Below are the code and all the weights of a small trained network. Each question names an input and a target symbol and asks about switching units off, where a switched-off unit gives its printed mean instead of its output.

import numpy as np


def w(rows, s, z=0):
    codes = np.array(rows[::2]) - 128.0
    scale = np.full(codes.shape[1], s)
    scale[-1] = z or s
    return codes * scale


def norm(h):
    return h / np.sqrt((h * h).mean(-1, keepdims=True) + 1e-5)


def f(y):
    return np.maximum(y, 0)


def softmax(a):
    e = np.exp(a - a.max(-1, keepdims=True))
    return e / e.sum(-1, keepdims=True)


def log_softmax(a):
    a = a - a.max(-1, keepdims=True)
    return a - np.log(np.exp(a).sum(-1, keepdims=True))


def net(x, mask):
    ids = ['ΘΛΞΣΩαβγδεζημπτψ'.index(c) for c in x.split()]
    T = len(ids)
    res = E[ids] + P[:T]
    q, k, v = (norm(res) @ M[0].T for M in (Q, K, V))
    z = softmax(np.where(np.tri(T) > 0, q @ k.T / 3**0.5, -1e9)) @ v
    res = res + np.where(mask[0], z, O[0][:, -1]) @ O[0][:, :-1]
    y = f(norm(res) @ A[0][:, :-1].T + A[0][:, -1])
    res = res + np.where(mask[1:9], y, B[0][:, -1]) @ B[0][:, :-1]
    return log_softmax(norm(res)[-1] @ U[:, :-1].T + U[:, -1])


Q, K, V, O, A, B = {}, {}, {}, {}, {}, {}
E = w([
[90,125,62,150,93,133,123,95],'Θ',
[62,117,71,132,115,136,121,95],'Λ',
[82,115,52,142,107,149,129,113],'Ξ',
[119,130,68,179,72,141,94,117],'Σ',
[106,145,54,147,105,115,136,77],'Ω',
[44,113,99,114,122,107,121,89],'α',
[84,171,100,149,77,135,65,81],'β',
[25,84,174,127,106,113,111,117],'γ',
[67,148,94,67,94,101,204,33],'δ',
[62,104,110,83,110,48,205,72],'ε',
[113,94,122,172,5,60,103,150],'ζ',
[104,114,136,144,26,176,211,131],'η',
[109,212,167,162,60,171,128,122],'μ',
[211,110,197,161,137,113,158,72],'π',
[147,145,127,166,142,40,138,171],'τ',
[118,147,138,170,163,147,183,137],'ψ',
],0.023)
P = w([
[26,133,32,79,110,142,95,209],'0',
[53,146,63,114,124,122,111,147],'1',
[63,170,92,126,117,102,131,145],'2',
[80,141,101,171,114,114,111,117],'3',
[96,137,105,171,112,104,120,84],'4',
[106,117,127,169,123,113,110,79],'5',
[117,101,140,162,135,117,100,73],'6',
[134,102,144,152,135,115,97,48],'7',
[150,95,152,138,126,117,93,34],'8',
[151,68,153,150,139,129,73,21],'9',
[159,23,154,145,158,145,53,3],'10',
],0.015)
Q[0] = w([
[72,172,141,165,101,109,194,189],'H1',
[53,172,109,223,88,84,138,78],'H1',
[118,8,153,220,145,174,151,42],'H1',
],0.012)
K[0] = w([
[195,188,82,148,184,164,128,199],'H1',
[202,116,253,143,161,116,159,87],'H1',
[248,119,185,137,124,126,111,42],'H1',
],0.014)
V[0] = w([
[171,82,99,150,163,59,147,164],'H1',
[122,104,144,139,151,253,252,145],'H1',
[133,65,147,97,36,119,135,136],'H1',
],0.019)
O[0] = w([
[101,146,127,121,92,94,3,104,104],'H1',
[109,65,215,133,76,140,138,91,247],'H1',
[56,192,128,156,43,112,189,204,60],'H1',
],0.024,0.015)
A[0] = w([
[128,229,85,79,123,90,128,190,108],'N1',
[94,95,176,126,178,84,161,184,125],'N2',
[131,104,163,145,98,218,188,123,122],'N3',
[250,61,242,70,167,111,170,201,254],'N4',
[137,47,144,133,93,113,30,20,126],'N5',
[183,95,102,68,166,137,200,216,107],'N6',
[161,109,82,15,186,167,61,199,148],'N7',
[121,67,197,201,130,102,55,11,181],'N8',
],0.016,0.0074)
B[0] = w([
[148,53,187,153,170,97,120,82,144],'N1',
[146,139,170,143,167,138,148,116,135],'N2',
[170,142,142,133,117,74,119,65,169],'N3',
[152,169,210,118,141,139,5,220,193],'N4',
[190,153,119,229,179,131,111,106,238],'N5',
[85,173,135,103,116,181,22,107,144],'N6',
[161,69,157,77,19,140,196,179,136],'N7',
[164,119,119,198,136,141,90,79,253],'N8',
],0.017,0.034)
U = w([
[97,117,116,133,123,153,130,136,85],'Θ',
[101,123,120,116,116,165,129,124,84],'Λ',
[51,163,123,117,55,141,53,120,104],'Ξ',
[118,96,79,179,110,159,140,177,87],'Σ',
[165,88,89,100,90,141,165,117,166],'Ω',
[105,117,118,111,133,140,140,130,153],'α',
[183,163,79,103,145,183,189,160,231],'β',
[63,153,132,176,193,158,162,166,82],'γ',
[98,199,116,101,137,151,149,38,85],'δ',
[85,109,123,135,173,61,159,105,125],'ε',
[143,201,98,164,138,71,157,173,156],'ζ',
[149,132,143,159,87,124,234,156,254],'η',
[168,252,167,120,130,151,136,173,74],'μ',
[140,166,104,140,111,132,146,134,72],'π',
[156,171,112,56,104,47,100,138,245],'τ',
[173,94,183,141,137,132,92,88,127],'ψ',
],0.011,0.0041)

Each question gives the input, a string of symbols that net reads in full, and the target symbol t.
The units are the heads (3 rows each of Q, K, V and O) and the neurons (one row each of A and B). Each row of codes is followed by its name. A weight is (code - 128) times the scale printed after its matrix; where a second scale follows, it is the last column's (O, A, B and U).
mask holds one flag per unit, heads first, then neurons. A switched-off unit (its flag False) gives its mean, the last column of its rows in O or B, instead of its output. The means were averaged over made-up inputs and are rounded, as every weight is.
A unit's drop is (log p(t) with every unit on - log p(t) with that unit switched off) / (log p(t) with every unit on - log p(t) with every unit switched off).
The circuit of an input: a set's keep is (log p(t) with only the set's units on - log p(t) with every unit switched off) / (log p(t) with every unit on - log p(t) with every unit switched off). Starting from all 9 units, units are removed one at a time, each time the one whose removal leaves the highest keep (on an exact tie, the one counted first), for as long as the keep stays at least 0.8.
circuit, biggest first: the units of the circuit, biggest drop first
top k neurons: the k neurons with the biggest drops, biggest first
drop when u is switched off: that unit's drop, to one decimal
input ζ ψ Ω Θ ψ β τ η δ Σ, target η: circuit, biggest first => (H1, N4, N8)
input ψ ψ β ε ψ γ η η ζ, target η: circuit, biggest first => (H1, N4)
input Σ Ω δ, target δ: circuit, biggest first => (H1, N4, N6, N5)
input μ δ ε, target μ: circuit, biggest first => (H1, N6, N8)
input δ η Θ ψ δ Σ Ξ δ Θ, target δ: top 4 neurons => (N4, N6, N5, N8)
input ψ Ξ μ β Σ, target μ: circuit, biggest first => (H1, N8, N6, N5)
input Ω Ω η η β Σ, target η: circuit, biggest first => (H1, N4, N5)
input Ξ η β η μ ψ ζ δ Ω ε, target ε: top 4 neurons => (N1, N4, N5, N8)
input Ω τ η, target τ: top 3 neurons => (N8, N5, N7)
input π η τ η δ Ω Ξ ψ Ω, target Ξ: circuit, biggest first => (H1)
input δ ψ Ξ η δ, target η: circuit, biggest first => (H1, N8)
input ζ β Ω, target ζ: top 3 neurons => (N8, N1, N4)
input τ ζ Θ Λ μ Λ β, target μ: top 3 neurons => (N8, N6, N5)
input ψ Ω δ ε, target ε: top 4 neurons => (N4, N5, N8, N1)
input Ξ β μ ψ ψ β Ω β ζ γ τ, target τ: top neuron => (N5)
input Σ μ ε, target μ: top 2 neurons => (N6, N8)
input η μ ψ τ γ ζ β, target ζ: drop when N5 is switched off => 0.1
input β Λ η β γ Ξ, target γ: drop when N5 is switched off => 0.2
input ψ β Σ Ω β Ω, target β: drop when H1 is switched off => 0.8
input α β β ψ ε η η ε, target η: drop when N3 is switched off => 0.0
input π Ξ μ Λ η Σ Ξ, target Ξ: top neuron => (N5)
